-20 23 37 -4 -35 -15 27 -38 -42 47 16 -14 -34
-14 12 1 19 -4 22 28 -24 -6 15 -30 8 30
-3 18 4 9 0 10 27 -13 0 28 -27 10 22
-8 21 -4 11 2 10 30 -23 -9 12 -25 17 39
-5 25 10 0 -10 -15 21 -15 -19 48 5 16 -22
-12 23 3 7 -6 2 28 -28 -18 19 -13 13 21
23 54 -23 -27 15 -44 27 -5 -32 22 1 51 17
->
-20 23 37 -4 -35 -15 27 -38 -42 47 16 -14 -34
-14 12 1 19 -4 22 28 -24 -6 15 -30 8 30
-12 23 3 7 -6 2 28 -28 -18 19 -13 13 21
-8 21 -4 11 2 10 30 -23 -9 12 -25 17 39
-5 25 10 0 -10 -15 21 -15 -19 48 5 16 -22
-3 18 4 9 0 10 27 -13 0 28 -27 10 22
23 54 -23 -27 15 -44 27 -5 -32 22 1 51 17

-49 -1
-54 17
9 -59
61 0
-17 33
-27 34
27 40
->
-54 17
-49 -1
-27 34
-17 33
9 -59
27 40
61 0

-21 9 3 32 1 -3 2 -4 -1
27 -6 6 -3 -3 3 -7 6 6
-1 -7 4 -70 -5 11 -1 14 6
-48 5 -3 -14 2 1 6 -1 -6
17 -19 3 -8 3 11 -9 -4 6
->
-48 5 -3 -14 2 1 6 -1 -6
-21 9 3 32 1 -3 2 -4 -1
-1 -7 4 -70 -5 11 -1 14 6
17 -19 3 -8 3 11 -9 -4 6
27 -6 6 -3 -3 3 -7 6 6

5 -3 0 0 -20 6 -11 -47
-22 -10 1 -10 6 -10 -17 -18
-14 6 -32 14 22 1 8 -38
-18 8 8 3 14 -12 35 -46
-4 5 36 8 27 6 -4 56
-12 -9 13 3 34 -7 2 1
->
-22 -10 1 -10 6 -10 -17 -18
-18 8 8 3 14 -12 35 -46
-14 6 -32 14 22 1 8 -38
-12 -9 13 3 34 -7 2 1
-4 5 36 8 27 6 -4 56
5 -3 0 0 -20 6 -11 -47

34 -19 -11 44 5 -11 10 16 33 -2 3 2 53 6 -31 21
-26 -8 -6 8 -35 35 -8 1 -4 6 -21 7 -8 -6 -6 16
5 14 -22 -9 -8 -16 17 -8 1 -4 -3 6 -40 -3 8 35
->
-26 -8 -6 8 -35 35 -8 1 -4 6 -21 7 -8 -6 -6 16
5 14 -22 -9 -8 -16 17 -8 1 -4 -3 6 -40 -3 8 35
34 -19 -11 44 5 -11 10 16 33 -2 3 2 53 6 -31 21

57 -2
-26 -20
18 -6
11 -31
-10 1
-11 -12
6 8
-5 21
->
-26 -20
-11 -12
-10 1
-5 21
6 8
11 -31
18 -6
57 -2

10 9 17 10 13 -1 -26 -12 -11 -1 23 -25 38 -11 8 23
14 12 7 15 -3 -4 -3 10 10 15 8 11 -12 18 7 -5
-5 1 9 4 11 -11 -19 1 -12 28 13 -18 23 -11 -34 13
1 -5 -3 -3 11 7 -29 -9 -16 11 2 -29 24 10 -2 4
7 15 3 -12 -20 -14 -18 -4 -4 44 -15 -50 21 -2 -37 -8
->
-5 1 9 4 11 -11 -19 1 -12 28 13 -18 23 -11 -34 13
1 -5 -3 -3 11 7 -29 -9 -16 11 2 -29 24 10 -2 4
7 15 3 -12 -20 -14 -18 -4 -4 44 -15 -50 21 -2 -37 -8
10 9 17 10 13 -1 -26 -12 -11 -1 23 -25 38 -11 8 23
14 12 7 15 -3 -4 -3 10 10 15 8 11 -12 18 7 -5

67 4 41
0 -7 -13
->
0 -7 -13
67 4 41
---
-50 -31 -46
-38 -32 -40
-31 -25 -36
-61 -12 -47
->
-50 -31
-38 -32
-31 -25

-1 5 -71
-6 0 -2
0 2 -7
-3 1 9
->
-1 5
-6 0
0 2

-60 -12
4 -61
57 7
-40 -17
-11 44
->
-60 -12
4 -61
57 7

31 -1 -14 -18 16
27 8 -12 -29 13
31 -1 -14 -18 16
-51 -12 19 -12 14
->
31 -1
27 8
31 -1

20 -24 37 -60
-24 59 20 8
-20 -20 35 -30
-29 -44 47 -69
->
20 -24
-24 59
-20 -20

-10 -32 -51 -44
-2 -4 9 14
22 -23 -1 14
-56 -43 -13 18
-6 18 27 8
->
-10 -32
-2 -4
22 -23

-70 -4
9 1
-34 -7
-45 -2
-16 2
->
-70 -4
9 1
-34 -7
